Every row comes from one small tree of marks. The marks that hang from a mark follow it in brackets, in the order of their numbers. Every link used is in the known rows. Which tree was each row made from?
Each row is shifted at random along 5 fixed directions that mean nothing.
Known rows
J_257{J_278 J_301{J_805 J_848{J_11}}}:  404  347  202   31   46   85 -106 -282   84  346 -313    6 -581  135  152    3  211 -193  154 -257 -369 -276 -129   -7  -26  -49 -209  159  425  218  166  280   68 -395  273  -43  -93 -278  -21  182  241 -352  187  136 -321  437  517    0 -254   75   54   29  -35    7  -76  212 -112  199   54  -60 -106  120 -628  -22   79
J_278{J_301{J_11{J_820{J_136}} J_805 J_848{J_663{J_609}}}}:  159  155  -79   45    5  -26 -141  229   47 -108   17 -239 -308  190  284 -165   17 -113  163  -90  -29  242 -132  227    1 -157 -279    2  280  -84 -112  282  -36 -207 -157  -66  -67  -21  -76  274  -57  188  217  -28  106   -8   79  -80 -108  185  279 -161  170  -90   11 -126 -107   67  144 -180  171   10   39  -94  177
J_864{J_301{J_11 J_805{J_188}} J_564}: -287 -106   50 -151  -63 -224  215 -360  155  231  299  -46  733   15 -319  223 -147  138  206  202  153  396  411 -231 -155  174  210  -17 -184 -115 -179 -334  269  185    9   63  -56  252   45 -180   95  150 -320  220  -23 -298 -332 -314  200 -246   35  166 -250  -30   96  -48  261 -355 -107 -245    1  262  368  303 -154
J_11{J_257{J_278} J_564 J_820{J_136{J_188{J_609}}}}:   16   95   61  -34 -136   87 -200  209  -74   44  166 -152    3  136  112  -47 -107   67  -38 -110   11   -8  -29  -77   -7  -21   11 -151   34 -102  -22    7   11   68   54  -46  -30  -83   67   29  -93   68   14  105   63  -27  114  135 -104   77   21   29   64   69   76 -212   41   70   73   58   44 -165   63 -114  -85
J_136{J_188{J_80{J_609 J_848}} J_641{J_805}}: -165   73   30   -1   57   48  256  -71 -222   39  -24  280  297  -47 -180   83  126   93    6  -87  155 -264 -120  -58    9    8  259    3 -201   30  133 -164  -46  144   68  -59  153 -135  -21 -200  -30  -15 -233   23 -258  261   52   33   75  -73  -10  261  -52   -9  -70  212   21  -56 -290  293 -209  239 -212   23 -191
J_864{J_278 J_301 J_848{J_11 J_663}}:  216  -81   60 -140  119  -30  185 -247 -108  -99 -110  223 -133 -109 -225  170  112 -225 -242 -249 -224 -632 -123   87  305   69   69  131   79  423  -99   45   -7  167  269  188   36 -247 -231  -48   45 -534   75 -241 -119   51  159  181 -163 -152 -399  -40  134  110  163  101 -398  -91   -6  163 -165   47 -168 -229  110
J_848{J_11{J_257 J_564 J_820{J_136}} J_663{J_609}}:  157   14   29  160  190  -30   11    4 -138 -281  -85   29 -548 -429  -86   82  152 -316 -324  -45 -393 -551 -159   28  337   15 -113  183  326  140  -39  222  -79  205   88  219   36 -140 -404  159  -27 -427  220 -298  -71  -36   33  221 -299   10 -337  -43  -49  142  361   48 -325   -4  199  -71  -80  -60 -116 -372  216
J_808{J_80{J_663{J_609}} J_136{J_641}}:  -88   92   12  196 -114 -191    9 -217    3  350   20  -43  135 -334 -110   10  263   -2  281  123  -39  624  275 -174 -269  205   32   -7  -46   22  -87 -114   75 -251  157  -99   22  360  -12 -254   46  243 -372  306 -315  287   87 -311   89   12  364  220 -150   56 -169  149  418  -59   54    8    2  327  -99  363  -56
J_641{J_805{J_188} J_864{J_278 J_848{J_663}}}:  184  -53  -40  -38  -64 -145   -2  196   94 -138   66 -101 -135  236   84  -62  -10 -142   73  -93  -25  268  -85  397   80  -62 -135  -87   53   81 -225  142   -3 -236  -95 -103 -127   33   73   88  162   23  211 -166  372  -87   26  165  179   13   30 -264  199   82 -213  -62 -400   74  284   15   -1  -43  128 -103  215
J_278{J_641{J_805 J_864{J_301{J_11} J_848}}}:   -4   60  -24   11  -40 -327  231  -18   71   18  159    0   17  -21   54   90  180 -180  245   16   29  397   58  203  -51   92  -91  -53  142   27 -131   42   47 -314  -82 -182 -184   62   37   30  246  198  -23  -42    5  153   16  -42  259   -5  248 -154   36   73 -175   94 -322    8  224  -50   33  362  -44  143  136
J_864{J_278 J_301 J_564}:  234   80   80 -147 -174  -61   19 -113   36  229  145  -57   13  172   14  -58   46  -69  156 -266  -89  171   37   21 -143   42    1 -105  124  217 -269  -25  142 -261  230 -192 -141  -46   36 -121  204  -43 -126  146  -92  205  361  -62   50   -2    3   22  156  162 -200  -69 -107    6  174    6  119 -103 -107  174   15
J_11{J_257 J_564 J_820{J_848{J_136{J_609{J_663} J_641}}}}: -377 -286 -166   33   85  -68  -43  -83   23 -175   26   -8  280 -370 -267  117  -45  130 -381  393   78 -180  200 -356  110  169   98   37 -120  -72   25 -206  -68  417 -113  212  235  144 -112   30 -218  -81 -107 -134   72 -464 -368   93  -31 -114 -144  177 -123   16  492  -96  163 -199 -182  -56  -74  -95  353  -72 -114
J_805{J_188{J_80{J_11 J_848} J_609} J_808{J_136{J_641}}}:  213  121   -3   86  220  148  -25  -92  -57   48 -252  121 -468  -34  -41  -11  128 -280   41  -95 -276 -262 -135  122   37 -199   -9  212  197  125  257  159  -35 -117   -9  -59   43 -287    8  -23  156 -131   98 -138 -234  256  308  -16  -29   30  -34  -59    4   97  -43  152 -143  192   88    4 -128   75 -352   23  172
J_805{J_188{J_80} J_808{J_136}}:   39  -37   85  -79   26  280 -133   -6   18   65    6  106  139  228  -88   29 -312   51   48 -182   44 -187  -13   73   39 -179  195    7 -204    8   69  -55  137  279  100  151   61  -41   67 -119  -35   34  -33   99  108 -185  -28  -66    7 -139 -149  -44  -38  -50  -76  -79  231  -10 -148   45  -64 -248  132  -55  -48
J_301{J_11{J_257{J_278} J_564} J_805{J_188} J_848}: -143  -83  -88   55   83 -239  -88 -228  260  160   49 -266   -2  -88 -151  116  -33  -84  100  327 -283  367  293 -204  -26  139 -158  138  316  -91  -91   41  175 -174  -80   56  -66  286   23  166  204  -50   42   26  116 -351 -229  -91  127  -52   86  -53 -264   56  184  -31   18  -80  177 -416  -46  147  190  111  106
J_188{J_80{J_11{J_564} J_663 J_848} J_609}:    8  -88 -136  -73  136  129 -188 -106   -4  -70 -112 -126 -135  141  -27 -313  -98  104  -65   57 -193  -88  -93  -34 -131 -136   -1  106   17  -64 -100  -65 -114 -175 -152 -116  150 -156    0   47  -67  -42   26  -23  -64 -123   58  -19   29  137   86  136   86   43   36 -121  104  105   14 -149  166 -334  124   42  -26
J_848{J_11{J_257 J_564 J_820} J_136 J_663{J_609}}:   54   73   24   32 -164  -77 -109  -96  128   84   83 -318 -199  -81   79 -204   41    3   61  204 -146  359  102  -98 -186   50 -144  -11   80 -107 -230  -99   41 -186  -46   11   21  209 -156   94  -34   86   66  183  -53  -55  -25 -113 -134   92  219  295  -54   68  126 -241  315  -41  238 -289  223 -107  264   58  110
J_641{J_805{J_188{J_80{J_663 J_848}}} J_864}: -235  -85   56   15  163    1  109 -372   79  124 -101  153  262 -103 -344   88  -41  132   18  153 -146 -158  105  -71  -88   36  209  133 -248  -90   28 -321    6   50    9  128  181  -41   21 -134  101  -77 -152  104 -116 -161 -147  -29  205 -157   54  332 -239    8    7  138  273 -133 -255 -102 -159    8  132   66 -108
J_278{J_641{J_188{J_609} J_805 J_864{J_301{J_11 J_564}}}}:  -59 -132 -122   33  166 -198  138  135  179 -223  150 -146  -17   28  -12  -22  -40    1  114  207  -97  316   67  220   53  -93  -99   44   75 -198 -143  -22    7 -140 -320 -162   18  -40  -25  274   66  189  197 -147  248 -383 -233   74  196    5  100 -212  -48  -10   38  -58 -158  -71   87 -338  165  -85  347  -75  167
J_80{J_11{J_257 J_820} J_808{J_136} J_848}: -112   76   19  -40  136  -29   59  -41 -194  -50 -149  132  100 -229  -65  232   32 -113 -117  -24    1 -459 -120 -128  112   51  199  187   55  -33  177   12  -39  245  115  236  -50 -129  -17 -188   14 -204 -124 -179 -153   88 -143   -6 -141  -69 -230   89   -4   43  100   38 -134   22   64   77  -82  140 -203  -85  -67
J_11{J_820{J_136{J_188{J_80{J_848}} J_609 J_641} J_663}}:  -92  101  -36  -97 -286  152    0  238 -193  104  112   84  225  202  169 -163    1  189   32 -154  417  115  -64  -61 -179   19   82 -304 -316  -61  138 -101 -165    8  -14 -189   -8  -51  269 -173 -168  357 -172  183 -113  395  160  -16   64  154  270  161  174  -45 -179 -102  171  109 -144  376  -81  177 -106  146 -181
J_11{J_257{J_301} J_564 J_820}: -120   25   38   90  -54 -199    3  -25  -17   87  251  -69  142 -224 -114  141  -15  -33  -17   91  -18   99  193 -222   56  164   12  -60  149  -85 -118  -37  100  140   93  120  -70  213   33  -76   50  -47  -82   12   19 -116 -163    2  -22  -25  -70   60 -173  140  217   13  -22  -96  179 -137  -53  151  123   49  -90
J_188{J_80{J_11 J_808}}:   27  120  112 -231 -179  268 -126 -111   44  275  -26  -46  173  412  180 -179 -198  247  237 -131  224  140  -36  -15 -348 -100  105  -90 -180 -142  -18 -169   68 -161   37  -67  -74   10  186 -150   28  238 -192  349 -117  199   95 -260   38   83  193  199   38 -123 -351 -139  399  111  -65   43  207 -199  -51  265 -199
J_136{J_188{J_80{J_848}} J_641{J_805 J_864}}: -161 -192 -134   38  223   30  109  -46   36 -142  -84  130   86  -20 -136  -84  -42   77 -115  178   -6 -203  -53   93  112  -88  110  100 -202  -68   88 -118  -83   40 -207  -62  197  -56  -27  103   45   36   95 -226  101 -221 -191  161  216  -96  -82   81 -118  -47   46   83  -53  -12 -207  -13  -81 -163  122  -38  -32
J_136{J_609 J_641{J_864{J_564}}}:  -73  -49   35   36   66  -38  124  -36  -55  -54  -30   84  100 -113  -50   64  146   -2  -71   10   12  -98  -29   21  -14   59   91  -22  -80  158   81 -100    7   17   11  -65   40  -69  -68 -118   23  -59  -92  -68  -88   85  109   99  134  -56  -94   23  -24  -22  -58   67  -61  -35 -127  163   60  -37 -106   29  -24
J_820{J_136{J_641} J_663 J_848{J_11{J_564}}}:   61  -23   22  -37  -93   21   37 -116  -50   28 -231  168 -286 -181   60   41  107  -67 -149   -6  -15 -255  -27 -235  -13  137 -117  -57  -24  153  214  101 -154    3  138  -74 -133  -84   64   21  -29 -109  -12   97 -138  265  192   60  -62    0  -33  -51  -14   78   28   61  -60  135   38  100 -130  143 -255   19    0
J_257{J_278{J_641{J_188 J_864}} J_301{J_564}}:  217  281  258   95  -80  -80  106   57  -41  256    5  123 -220  -25   76  151  166  -73  144 -334 -274 -158  -78  -15   26   29  -23  -19  144  103   52   62   60 -230  378  -81 -135 -328  112  -64  174 -197   41  141 -136  423  379  134  -88   46  -15  -74    6   98 -208  203 -199   96    3   45 -180  107 -417 -176   12
J_820{J_136{J_609 J_641{J_864{J_564 J_848}}} J_663}:  -89  157  140 -278 -313   93  200  419 -441 -161  100  364  471  289  108  119   57   69  -74 -629  572 -409 -419  178  -30   54  298 -389 -438  266  185  -51 -156  318  228 -175 -182 -483  170 -371 -178  188 -266   68  -67  559  318  238   95   16   -9  -85  449  -91 -327  -92 -307   93 -269  788  -70  207 -332 -205 -200
J_864{J_278{J_301 J_641{J_188{J_609}}} J_848{J_663}}:   88  133  210  -77 -141   -8  107 -357   40  417    9   83   58   28 -160  138  194   58  160 -192 -211    4   49  -51 -137  100   92  -58  -31  163 -118 -292   85 -183  375  -33  125 -119   10 -196   34  -90 -184  421 -348  274  519  -47   -2  -72  243  279   50  149 -127  101  252  -76 -224  134  -29  128  -61   51  -19
J_808{J_136{J_641{J_805{J_188{J_609}} J_864}}}:   -5   63   71  254  169 -166  133  -24   67  -17  -50   42 -167 -217  -44  161  217 -194  149  118 -123  223   61  169   50  -16  -52   57   85  -10  163   70   18 -122  -93 -104   -7   44  -56   30  142   90   47  -51  -36   53   53   26  149  -72  111 -136 -183   62  -37  234  -87    9   78  -56  -91  256 -117   54  143
J_136{J_188 J_609 J_641{J_805 J_864{J_278}}}: -256  -67  117  -44   28  -10  282 -192  -53   80  -57  178  523  -70 -216  202   90  181   -7   94  185 -152   55  -71   -1  102  293  -39 -378   65   90 -335   53  196   75   41  188  -99  -38 -194  -22    8 -231   54 -120   -6  -49  124  143 -239  -63  248 -163  -94  -68  122  150 -186 -406  302 -121  136  -36   31 -193
J_808{J_80{J_663} J_136{J_188 J_641}}:   45    5   12  -57 -171  213 -122 -147   39  344 -135  -52  129  141   14 -315 -129  186  112  -61  -44   88  -16 -154 -251   -7  210  -18 -256  -12  -35 -154   47 -170  178 -144  150   -2   85 -113  -16  219  -64  234 -187  154  168 -188 -121   -1  104  350  -66  -13 -213  -48  500  101 -251   48   65 -212 -126  241  -96
J_278{J_301 J_641{J_805}}:  -11  -74    1  123   86  -59   68   94  -73 -179   90  144  129  -93  -49  151  -60    9 -101  -89   84 -204  -45  100  285  -52   39    2   20  -40  -73   87   39  314   40  113   34   21 -124   21  -85  -75   64 -164  203 -214  -80   88  -23 -125 -250 -286   -6   -7  112  172 -261  -85 -131   80  -20  -26  107 -225  -29
J_188{J_80{J_11 J_609}}:  -86 -139   19   91  318  106   47 -264 -103 -126 -103  168   -5 -266 -211  168   23  -21 -170  135 -142 -403   71 -105  144   -2  106  215   27   46   98  -55  -10  261  -20  240  160   -5 -238  -37  -85 -321 -114 -131 -185 -145 -167    5  -40 -101 -277   67 -162  -29  209  174   59 -117 -100    1  -52  -53  -21  -37  -64
J_136{J_188 J_641{J_864{J_278 J_301{J_564 J_805} J_848}}}: -114  -82  -85 -140   17 -314  327 -154   64   74  136   19  355  -51 -267  119  122  -56   60    6  -48   62   98  -43   49  138  156   44  -37  143 -158 -178   92  -87   33 -178   -5 -122  -20  -84  201  -14 -129 -141  -44  -58   20   52  260 -170  -63   94  -16   90   90    1 -264 -202 -104  -78  -80  158   65   77   16
J_301{J_11{J_820} J_805 J_848}:   17   61  -12 -154  103  149  -35  120    1 -116  -94  -56   46  427  246  -64 -189   42   36 -213   82 -268 -292   85  120 -163    3   31   61   17   43  189   43   45  -18   24   25 -139  -51  180  -99   28  145  -66  150  -73  -46  -27  -63   14  -34 -111  104 -128  -56 -112 -129   56 -113   40  -20  -86  -92 -189  -24
J_257{J_278{J_301 J_641{J_805}}}: -197 -118  119    5   52   29  -23 -380   73  206  -34  116  508  -91 -251  271 -114  311  -41  140   55 -194  252 -276   52   50  220   52 -255 -114  -22 -313  148  386  177  241  212   14  -59  -86 -154 -112 -220  224    3 -384  -88  -34  -26 -295 -121  140 -191  -87  196   93  351 -251 -449   14  -18 -126  271  -88 -269
J_136{J_188{J_80} J_609{J_663} J_641{J_805{J_808}}}:  -52  129  163    3  -72  114  142 -241   18  308  -49  201   99  -68 -191  112  127   51   98 -117   67  -47   34  -10 -121   47  161  -41  -58   49   51 -182   75  -77  175    1  110  -38   23 -201  188   12 -241  223 -318  342  245 -116   61  -33  137  230 -222  -11 -222  311  210  -32 -297  266 -244  255 -371  219 -122
J_80{J_609 J_663 J_848{J_11 J_136{J_188 J_641}}}: -161  -29  -80  129  -99 -277  121 -254  142  224  -22 -165   66 -357  -46  -81  244   49  136  580  -65  707  384 -282 -350  259 -122   52  -62 -120   26 -228  -67 -378 -192 -116  -39  412  115 -109   47  117 -143  134 -248  168 -195 -275   67   75  320  334 -183   40   33   76  372  -98  154 -295  122  341  102  491   23
J_301{J_564 J_805 J_848{J_11{J_820{J_136{J_641}}} J_663}}: -209  -34  -93 -105  -45 -159  163   24   26 -117   11  -20  336   66   34  105  -30  136  -49   83  263   29   53 -206   38   60   22  -29 -183  -81   60  -21  -20  194  -89   14  -44   25   12    5 -176  113  -61    2  108 -147 -243 -112   69  -59   37  -27    9 -105  218 -111   -4 -165 -146  -92  -97  202  172 -105  -88
J_80{J_609 J_808 J_848}: -221  -92    9  -70  172   64  -53 -279   17  103 -175   37  304 -151 -177  167  -11  211  -19  280   12  -91  138 -225 -140   65  161  152 -134  -71  128 -272   17  162  -30  196  123  149   45 -184 -104 -172 -301  132 -143 -173 -172 -127   30 -109  -55  292 -104  -98   55    2  410 -148 -191  -74  152 -151  159  159 -208
J_848{J_11{J_257 J_564} J_136{J_188{J_80 J_609}}}:   78  -80 -137  213   95 -151  -48   63   75 -189  223 -160 -486 -268  -45 -122   91 -264  -93  206 -268  258  146  100  115   24 -266   66  323  -51  -88  138  -33 -188 -251  -58  -64  254 -179  214  130  -39  240 -198   23 -124 -118   67   72  123   10 -168 -134  152  279   -4 -170   33  404 -304   61   21  189   30  252
J_864{J_301{J_11{J_820} J_564} J_848{J_136{J_188} J_663}}:   -5 -183 -145  -82  145 -198  143 -128  148 -103   96  -91  -89 -199 -138  -25   -1 -151 -110  189 -284  -44  137  -85  137   58  -61  168   93   78 -158  -66    7  -51  -95   53   36   18 -117  134   66 -178  152 -228   39 -272 -203  -33  -13  -53 -118   66  -61  102  315 -108  -98 -196   90 -384  -17  -29  256    4  194
J_188{J_80{J_11{J_257} J_848{J_136}} J_609{J_663}}:  -48   91  -19  129   39  -75  -64  -11  -41  -31  102   10 -183 -161  -50   32  180 -131  -19   -2  -45  140   35   64  -76   49 -118   46  219  -61   29   54  -96 -163  -72   22  -73   90  -52  -34   94   22  -63   -7 -198  196    3  -80   51  180  206  -35   66   44   55  114  -69   56  197  -22  -23  206 -125  100   31
J_820{J_663 J_848{J_11{J_564}}}:   89   25  163 -233 -135  274  -64 -335   -8  216 -325  132  -90  148   20  -75  -95  172  -86 -165  -51 -507 -159 -279 -139   48   76  -29 -188  153  131 -120  -44   33  334   40   54 -227   56  -53  -93 -200  -59  358 -231  202  322   17 -159  -58  -32  272  -13   -6 -121  -64  301  113 -228  167  -51 -147 -197  -11 -146
J_11{J_820{J_136{J_188 J_641} J_848{J_663{J_609}}}}:  277  190  -19  105 -183   16  -68  282  -42   57  -25  -69 -533    1  327 -226  213 -158   72 -124  -38  244 -164  157  -32  -37 -285 -132  179   81   47  266 -146 -336   24 -255 -113   58   73  108   12  151  171   27  -32  474  379   49  -94  238  223  -52  164   83 -205    8 -145  225  238   98    0   82 -272   53  160
J_864{J_278{J_301{J_564} J_641{J_805{J_188}}}}:  334  184   11   75 -219 -167   32  236   43   84  192 -134 -205  204  164  -96   43 -136  229 -312  -95  352  -56  174   17  -99 -184 -109  298    3 -306  229  127 -309  128 -245 -204  -98   78   17  213   82  145   -2  197  175  377  -13   32   81   34 -350  189  174 -236   28 -444  101  253  -72   15   44  -88  -69  182
J_848{J_11{J_820} J_136 J_663{J_609}}:   83 -138   -4   39  152  128 -174 -224  201  -75 -151 -194 -244  -84   37 -158  -62   74 -121  329 -221  -21  107  -32   28  -95 -127  176  -57  -49  -65  -89   -5   58 -147  194  228  146 -279  250 -200 -136  190   10   59 -378 -172  -60 -208  -40  -43  211  -90  -87  271 -175  392 -129  -13 -312  210 -408  370  -86   97
J_820{J_136{J_188 J_609 J_641{J_805{J_808}}} J_663}:  170  140   72   32 -178   94  -50   22   93  247 -155   -5 -363  -43  161  -57  166  -90  165   18   37  277    2  110 -212   10 -166 -136  105   13  165   99  -58 -324  -46 -219 -150   53  198   30  208  175   31  182 -135  392  358  -39   23  113  233    5 -105   22 -284  142  130  192   50   99   57  145 -358  312  108

Which tree is each row?
 127  175   47   24  -19   35  161  189 -169    1  -13  101 -240  -14  150  -10  131 -132  129 -134   31   47 -153  152  -51  -34  -19  -19  158  -17   49  118  -79 -217  -24 -145 -147  -67   64  -80  121   12  -42  -70 -162  484   82  -49  -45  179   18  -52   37   66 -275  179 -204  174  215  120  -35  215 -395   95   56
J_136{J_641{J_188{J_80{J_11 J_609 J_808}}}}
-135  -72   65   54  -14   86 -104   56   -8  -56   55   66  189  -83   -7  113  -31  123  -89   25  192   63  109  -25  -39   64    3 -102 -112   -8   66  -31  -10  186   12  127   -1  166    4  -84 -133   39 -156   95   33  -77 -105  -41  -18   -1   -9 -107    9 -132  -19   54  173  -79 -141  152   22  -55   19   57 -140
J_820{J_136{J_609{J_663}}}
 140   28  117   -3   81  -32  210 -106  -59  -96 -194  115 -250 -102   35   41  134 -177 -126 -113 -242 -453 -150  -59  120    9   26   95  -13  268   34   29  -11  -55  155  -26  -10 -352 -222   22   64 -282   92 -148 -114  187  151  158  -94 -108 -232   -4   20  104   65   38 -266   26   18   36 -113  -47 -270 -214  105
J_848{J_11{J_564} J_136{J_641{J_864{J_278}}}}
 -51  130  139   32 -138   30   10   36  -96   69   -4  181   77  -73   54  144  151   36    5 -170  209    2  -21  -55  -98  121  -21 -134  -78  139  152   -5  -41   23  206   70  -69   76   59 -202  -73  -22 -220  234 -177  355  155  -48  -23   40  145  -15   96  -62 -165  133  105   -1  -96  312 -130  240 -255   64 -133
J_820{J_848{J_136{J_609{J_663}}}}
 -43  -31  -60    8   54   64  -97  222  -99 -200    0  -14   99   84  125  -62  -49   82  -36   50  146   27  -87   41  -28  -84   -4  -15 -110  -14   78   29  -70  115 -143   15    7   71   15  -22 -208   14  -15  -56  115  -86 -151   20  -27   34  -38  -33  200  -89   12 -122   59   -9   19   20  176 -192  158  -55  -55
J_80{J_609 J_848{J_136}}
-114   46   10  -13 -132   87   56   -5 -163  153   11  175  138  -79  -46    5  104  109   13  -35  173   25   33 -147 -168  102   92 -134 -208  -11  183 -131 -153    8   42 -123   -9   -1  160 -192  -89  146 -248  196 -273  370  129  -53   59   77  172  211   31   -7  -85   83  220   32 -166  223  -83  204 -161  203 -150
J_820{J_136{J_188{J_80{J_609 J_848}} J_641} J_663}
-244    2   89    2  -50   56  147  269 -189 -220  192  182  345   29   43  127 -109  123  -58  -65  362  -80    6   67   12   14  168 -170 -330 -177   45 -127 -103  253  -53  138    3 -129   66 -126 -149  176 -158  -20   52   41 -329   72   42   30   59  -29   52 -102  -94    6  -15  -46  -61  285 -214  175   22 -127 -169
J_641{J_188{J_80{J_11{J_820{J_136{J_609{J_663}}}}}} J_864}
-222 -226 -123  123  262 -247   49 -177   80 -111   -3  104  275 -319 -315  347   13   84 -164  210 -120 -192  249 -232  295   69   10  189   37  -31  -26  -62   74  332   33  212  139   35  -86   43  -79 -280  -71 -135  198 -555 -223  102  133 -235 -226 -224 -139  -17  378  148 -136 -275 -237 -176 -125  -20  333 -259  -75
J_257{J_278{J_301{J_564 J_848} J_641{J_805}}}
-188 -358 -239  226  425 -213    7  -73   89 -345   35   67   88 -377 -275  278  -60  -75 -301  292 -160 -246  178  -23  506   13  -66  265  199  -33  -21  137   31  434 -179  279  167  241 -254  217 -126 -288  160 -443  319 -729 -412  104   83 -215 -397 -394 -158  -32  564  195 -311 -256 -167 -263  -40  -88  425 -267   79
J_278{J_301{J_805 J_848} J_641}
  12  -17   -2 -225  114  132  -46 -168  223   78 -188 -153   36  327  -37    4 -270   76   47  -24 -183 -245  -84  -82   22 -159   52  185   40  -40  -19  -21  149   57    6  171   98 -168   25  112   19 -129  144   48  136 -326  -56 -148  -42  -83  -68   93  -99  -86   69 -173  153  -93 -211 -298  -58 -180  137 -129   66
J_301{J_11{J_820} J_564 J_805{J_188 J_808} J_848{J_663}}
 -46  -91   -5  214  164 -103  105 -118   15  -98   -5   43 -197 -456  -30  172  168 -161 -147  350 -109    3  264 -124  152  141 -140   97   93   22  166   45  -20   91 -101  183   -2  238 -121   50    3 -209   37 -160  -90  -53 -193   28  -37  -67 -149  -57 -254   28  233  151  -25 -104  152  -68 -119  237  -13   73   75
J_848{J_11{J_820{J_136{J_188 J_609}}}}
-155 -123  -84   -4   51 -141   55  255  -55 -271  198  -38  194  -43   -9  134 -104  -40  -96  -35  117   30  -33   41  187   71  -41  -16   99  -14  -41  139   44  212  -51  117 -177  185  -35  -12  -25   15   44 -210  268 -222 -342   37   90   16 -223 -370   20  -69   53  -62 -296  -71  125  -26   39   62  131 -130   13
J_301{J_11{J_257} J_564}
 -34  100 -103  -45 -117 -223 -266    6  267  277  145 -369   95  143   19   83  -73   49  233  186   13  571  306 -153 -145   48 -179   -8  306 -219 -102   56  169 -194 -111   10 -174  236  289   97  169  118  -21  138  199 -285  -98 -126  133   75  243  -32  -73   -2  133 -193   95  -40  246 -402  107   49  259  136  -21
J_11{J_257{J_278 J_301{J_564 J_805{J_808} J_848}} J_820}
 274   92   34   67  -94  199  -83  284  -38  -19  -57  -30 -376  155  245 -287   50  -65  -73 -279  -49  -61 -301  247   43  -96 -119  -92  191  147  -12  244  -67 -258   76 -186   17  -90  -14   90   49  -13  258 -144   12  366  349   89 -209  224  -80 -157  143  -23 -284  138 -236  233  -43  259    9 -147 -457   17  102
J_136{J_188 J_609{J_663} J_641}
  36   41   93  212   67 -158   60   53  -49  -92   91   70 -153 -337  -20  169  226 -156    4  -23  -84  150   45  122  134   76 -146   20   91  136  -31   98   -5   37   77  122  -63  291 -201  -73  -55 -126  -46    2  -18  109  -36  -29  -15   11   -4 -148  -21    8   39  176  -35 -134  117    9  -19  163    1  -60   88
J_848{J_136 J_663{J_609}}
-123  -24  102  -92 -200  108   70 -196   27  221 -168  190  -17 -152  -64  124   40   78  -81  124   97 -139   57 -227 -146  227    1 -110 -192   -5  308 -135 -122  100  148   27  -87   61  168  -12   -3   79  -48  290 -207  206   27   42  -58  -43   76  217 -141   -1  -25   29  308   81 -110  113  -91  206 -134  128  -67
J_820{J_136{J_641{J_188}} J_663 J_848{J_11{J_257}}}
   1  138  178 -104 -138   19  158  -13 -151   26   43   82  186  131  125   47  -71   70   12 -230  138 -239 -121 -180   18   44  132 -113 -141   70  -46  -44   80  138  269   69  -45  -98  -26 -181  -99  -86 -123  142  -61  214   47  -40 -102  -59  -94   70   10   49 -100  -40  -39  -16    4  203 -158  143 -138 -113 -162
J_848{J_11{J_564 J_820}}
  53  180  -61   93 -199 -130  -11  199 -179   -3  114   -5 -125  -55  196   -5  128 -165   58  -69  182  215   14  -36  -73  115 -110 -111  112  -44   36  210  -37  -94   29   13 -252  164  106  -90   80  135  -48   -9  -63  338  -24  -50    9  124  133  -76  129   87  -82  -58 -191  170  435  125  -95  374 -180   44    9
J_808{J_80{J_848{J_11{J_257 J_820{J_136}}}}}
-100  -58   58  111  142  -97   28   78    5 -132   60  130  148 -215 -186  318  -17  -74  -29   -5   88   29   86  153  224    4   73   43    5  -53   36   56   37  236    8  176    2  140  -29  -81   12  -61  -87  -84  137 -182 -199    0   49 -110  -85 -286 -129  -22   14  245 -105 -125  -30  108 -189  190   27  -60  -30
J_641{J_805{J_808{J_136{J_188{J_609{J_663}}}}}}
 129  -60  -78   26  154  108 -119  250    0 -231   26   45 -146  121   18  -34 -216 -114   -8 -136   23  -90 -106  316  219 -236   11   66   54  -96  -22  212   11  137 -153   22  -47   -8  -17  113   57   17  158 -240  317 -243 -164   40   12  -27 -205 -332   24   -2  -24    5 -221   80  130  -67  -23 -232  103 -160  108
J_641{J_805{J_188{J_80{J_808{J_136}}}}}
 151   95   19  -62  -13  238  -80  208  -69 -181 -144   25 -210  301  285 -197  -25   -9  -33 -182  112 -218 -295  175  -15 -159 -106  -40  -47  167  185  161  -59  -11  -40  -23    7 -158  -28  102 -139  -16  213  -30   19  148  128   99 -136   87  -12  -96  228 -165 -119 -123  -19  143  -54  170  126 -163 -143 -144   56
J_301{J_848{J_11 J_136{J_609}}}
-166  -31  -31   15  -57  -16   17  -39 -197   -4   24   46  383  -85  -64    7  -34   96   57   42  227   75  116 -245 -129   59  237  -30 -265  -14  -19 -119   77  180   84   55   64   33    4 -267 -137  106 -311  103 -134   -9 -142 -106   13 -107   12   98  -31  -37  -51  -64  236  -41  -31  187  -27  126   35   88 -181
J_808{J_80{J_11{J_564}} J_136{J_609}}
 -69   25  -49   84  -69 -184   69  142    6  -31  159  -45 -126 -187  126   91   72 -189   10  135   34  234   90  -47   68  162 -185  -39  170  -38   85  138  -25  -81  -48   59 -211  307   63   51   87   80   79  -70   43  119 -201  -16   43   66   74 -120  -71   73   41   -4 -155   30  328  -70  -98  360  -21   89  101
J_301{J_11{J_257 J_820{J_848{J_136{J_188}}}}}
  35   66  105  -10  -38  172  -46  -87  141  157  -78  -28  -18  188  -75  -58  -93   91  154    7   -7  123    5  147 -206 -129   97  -12  -50 -143  -50 -137   54 -140  -79  -33  105 -126   65    2  149  134  -35  139  -22   20   87  -89   60   22  165  189  -98  -41 -212   65  217   45 -129  -25  -19 -122  -56  119    0
J_136{J_641{J_805{J_188{J_80{J_609{J_663}}} J_808} J_864}}
 109   71  -69  223  -12 -156  -98   71 -173  -14   78  -85 -224 -341  -89   -1  144 -216  -20   72 -128  165  101    9   -3  140  -88   82  374  -66 -115  217  -57  -77  -33  107 -139  139  -10  -45  120 -133   32 -218 -150  159 -113  -18 -188  186  -80  -28  -33   90   98  171 -196   98  387  -75   66  261 -203  121   81
J_808{J_80{J_11{J_257{J_301}} J_609 J_663}}
